Here is a tiny trained network, its code and every weight. The questions are about switching its units off for an input and a class, where a switched-off unit gives its printed mean instead of its output.

import numpy as np


def w(rows, s, z=0):
    codes = np.array(rows[::2]) - 128.0
    scale = np.full(codes.shape[1], s)
    scale[-1] = z or s
    return codes * scale


def norm(h):
    return h / np.sqrt((h * h).mean(-1, keepdims=True) + 1e-5)


def f(y):
    return np.maximum(y, 0)


def log_softmax(a):
    a = a - a.max(-1, keepdims=True)
    return a - np.log(np.exp(a).sum(-1, keepdims=True))


def net(x, mask):
    res = np.array(x, float).reshape(1, 4) / 4 @ E
    u = 0
    for l in range(2):
        y = f(norm(res) @ A[l][:, :-1].T + A[l][:, -1])
        res = res + np.where(mask[u : u + 14], y, B[l][:, -1]) @ B[l][:, :-1]
        u += 14
    return log_softmax(norm(res)[-1] @ U[:, :-1].T + U[:, -1])


A, B = {}, {}
E = w([
[37,125,130,119,122,136,243,143,103],'x0',
[144,5,92,139,136,141,115,141,181],'x1',
[67,60,93,134,133,27,134,156,177],'x2',
[178,76,69,138,132,23,199,165,192],'x3',
],0.014)
A[0] = w([
[90,69,127,123,125,128,149,131,132,77],'L0N1',
[154,162,129,128,129,98,136,128,126,46],'L0N2',
[145,117,131,131,130,146,90,126,130,105],'L0N3',
[108,123,129,126,128,146,135,129,130,131],'L0N4',
[136,122,133,127,127,159,3,125,127,2],'L0N5',
[95,191,139,127,128,180,67,124,111,83],'L0N6',
[142,133,126,127,127,80,149,129,135,97],'L0N7',
[132,51,122,130,127,35,89,130,149,40],'L0N8',
[127,141,132,128,129,136,84,123,123,15],'L0N9',
[169,98,126,126,130,142,139,125,136,53],'L0N10',
[78,81,129,131,130,139,146,128,126,29],'L0N11',
[103,96,129,129,131,114,133,128,133,115],'L0N12',
[124,115,126,127,132,101,118,131,138,58],'L0N13',
[170,117,131,128,129,192,80,125,124,100],'L0N14',
],0.056,0.0081)
B[0] = w([
[72,101,102,163,124,174,192,121,143,187],'L0N1',
[193,220,177,137,136,137,173,125,123,158],'L0N2',
[154,134,158,121,104,148,99,132,179,176],'L0N3',
[154,125,159,160,124,129,182,100,79,153],'L0N4',
[120,179,127,155,211,179,70,25,240,245],'L0N5',
[73,151,139,89,146,96,91,88,22,254],'L0N6',
[178,187,116,109,169,107,128,137,160,178],'L0N7',
[120,88,57,110,158,1,71,181,125,253],'L0N8',
[104,128,116,83,158,158,116,62,158,166],'L0N9',
[155,76,130,113,92,112,196,170,87,165],'L0N10',
[98,113,135,173,116,186,195,101,148,179],'L0N11',
[117,70,121,179,138,124,155,126,134,167],'L0N12',
[141,91,114,118,155,91,117,132,137,156],'L0N13',
[186,75,189,116,70,171,75,138,185,226],'L0N14',
],0.052,0.037)
A[1] = w([
[157,118,111,100,114,133,68,112,127,108],'L1N1',
[126,99,97,100,126,91,117,151,73,45],'L1N2',
[79,139,84,90,127,110,91,143,67,94],'L1N3',
[99,100,71,108,114,71,74,192,93,67],'L1N4',
[180,114,145,137,98,143,96,177,190,102],'L1N5',
[116,158,84,128,106,167,95,157,135,68],'L1N6',
[103,96,71,111,121,48,65,190,110,2],'L1N7',
[106,82,101,123,115,169,115,140,185,90],'L1N8',
[157,80,159,123,62,132,105,164,117,42],'L1N9',
[107,126,127,114,93,143,105,156,121,91],'L1N10',
[119,128,141,147,114,134,82,179,107,111],'L1N11',
[80,139,99,70,130,119,113,137,84,50],'L1N12',
[61,132,108,84,137,81,75,119,4,31],'L1N13',
[155,114,136,111,48,149,77,193,152,36],'L1N14',
],0.037,0.0072)
B[1] = w([
[104,101,103,201,107,185,161,96,164,203],'L1N1',
[85,130,85,59,139,124,92,143,148,187],'L1N2',
[148,142,154,149,55,87,139,126,78,190],'L1N3',
[119,99,121,125,189,63,94,136,131,233],'L1N4',
[115,91,170,76,101,93,174,166,52,187],'L1N5',
[158,123,133,173,105,106,139,90,156,129],'L1N6',
[176,122,84,139,116,63,108,162,175,253],'L1N7',
[119,254,79,50,109,158,147,193,46,183],'L1N8',
[153,106,143,132,76,163,114,189,144,146],'L1N9',
[137,134,155,145,114,108,98,136,143,130],'L1N10',
[118,111,146,101,135,122,125,89,123,134],'L1N11',
[115,152,144,146,96,132,112,198,76,168],'L1N12',
[128,135,135,162,78,111,133,182,27,238],'L1N13',
[151,99,165,83,73,155,136,156,105,154],'L1N14',
],0.043,0.023)
U = w([
[92,160,173,136,106,108,107,110,7,156],'0',
[133,80,48,129,182,18,128,185,195,184],'1',
[192,225,142,112,156,96,177,164,124,2],'2',
[126,150,181,104,158,175,20,39,185,139],'3',
[66,82,94,186,120,176,231,145,133,144],'4',
[181,71,190,82,57,169,126,176,151,118],'5',
],0.021,0.004)

Each question gives the input, the list of numbers given to net, and the class t.
The units are the neurons (one row each of A and B). Each row of codes is followed by its name. A weight is (code - 128) times the scale printed after its matrix; where a second scale follows, it is the last column's (A, B and U).
mask holds one flag per neuron, layer by layer. A switched-off neuron (its flag False) gives its mean, the last column of its row in B, instead of its output. The means were averaged over made-up inputs and are rounded, as every weight is.
A unit's drop is (log p(t) with every unit on - log p(t) with that unit switched off) / (log p(t) with every unit on - log p(t) with every unit switched off).
The circuit of an input: a set's keep is (log p(t) with only the set's units on - log p(t) with every unit switched off) / (log p(t) with every unit on - log p(t) with every unit switched off). Starting from the 12 units with the biggest drops (on a tie, the unit counted first), units are removed one at a time, each time the one whose removal leaves the highest keep (on an exact tie, the one counted first), for as long as the keep stays at least 0.8.
circuit, biggest first: the units of the circuit, biggest drop first
unit that matters most: the unit with the biggest drop
k most important neurons: the k neurons with the biggest drops, biggest first
top k neurons in layer l: the k neurons of layer l with the biggest drops, biggest first
drop of u: that unit's drop, to one decimal
input [-2,-1,-8,8], class 5: circuit, biggest first : L0N5; L0N8
input [4,2,-6,8], class 2: circuit, biggest first : L0N8; L0N14; L0N7
input [7,6,2,2], class 4: circuit, biggest first : L0N1
input [-8,-7,-4,7], class 2: top 3 neurons in layer 0 : L0N2; L0N6; L0N5
input [5,4,3,0], class 4: 2 most important neurons : L0N11; L0N1
input [4,-3,-5,3], class 2: top 2 neurons in layer 0 : L0N14; L0N6
input [5,-2,0,5], class 4: 2 most important neurons : L0N8; L0N6
input [-4,2,-8,3], class 5: 3 most important neurons : L0N14; L0N10; L1N5
input [-3,1,-4,2], class 5: 2 most important neurons : L0N14; L0N10
input [-2,4,-6,1], class 5: top 2 neurons in layer 0 : L0N14; L0N10
input [4,-7,-8,6], class 2: top 2 neurons in layer 0 : L0N6; L0N2
input [-4,6,-2,1], class 5: 3 most important neurons : L0N14; L0N10; L0N6
input [8,-3,-2,5], class 4: 2 most important neurons : L0N8; L0N6
input [-6,2,-8,4], class 5: 2 most important neurons : L0N14; L0N10
input [4,1,-3,2], class 4: unit that matters most : L0N8
input [0,-3,3,-7], class 0: 2 most important neurons : L0N6; L1N13
input [-6,6,7,-6], class 3: drop of L0N9 : 0.1
input [-6,7,-8,1], class 3: drop of L0N5 : 3.2
input [0,-4,-6,3], class 0: drop of L0N5 : 0.9
input [0,-6,6,-8], class 0: circuit, biggest first : L0N6
input [-1,1,6,-8], class 3: drop of L0N5 : 0.6
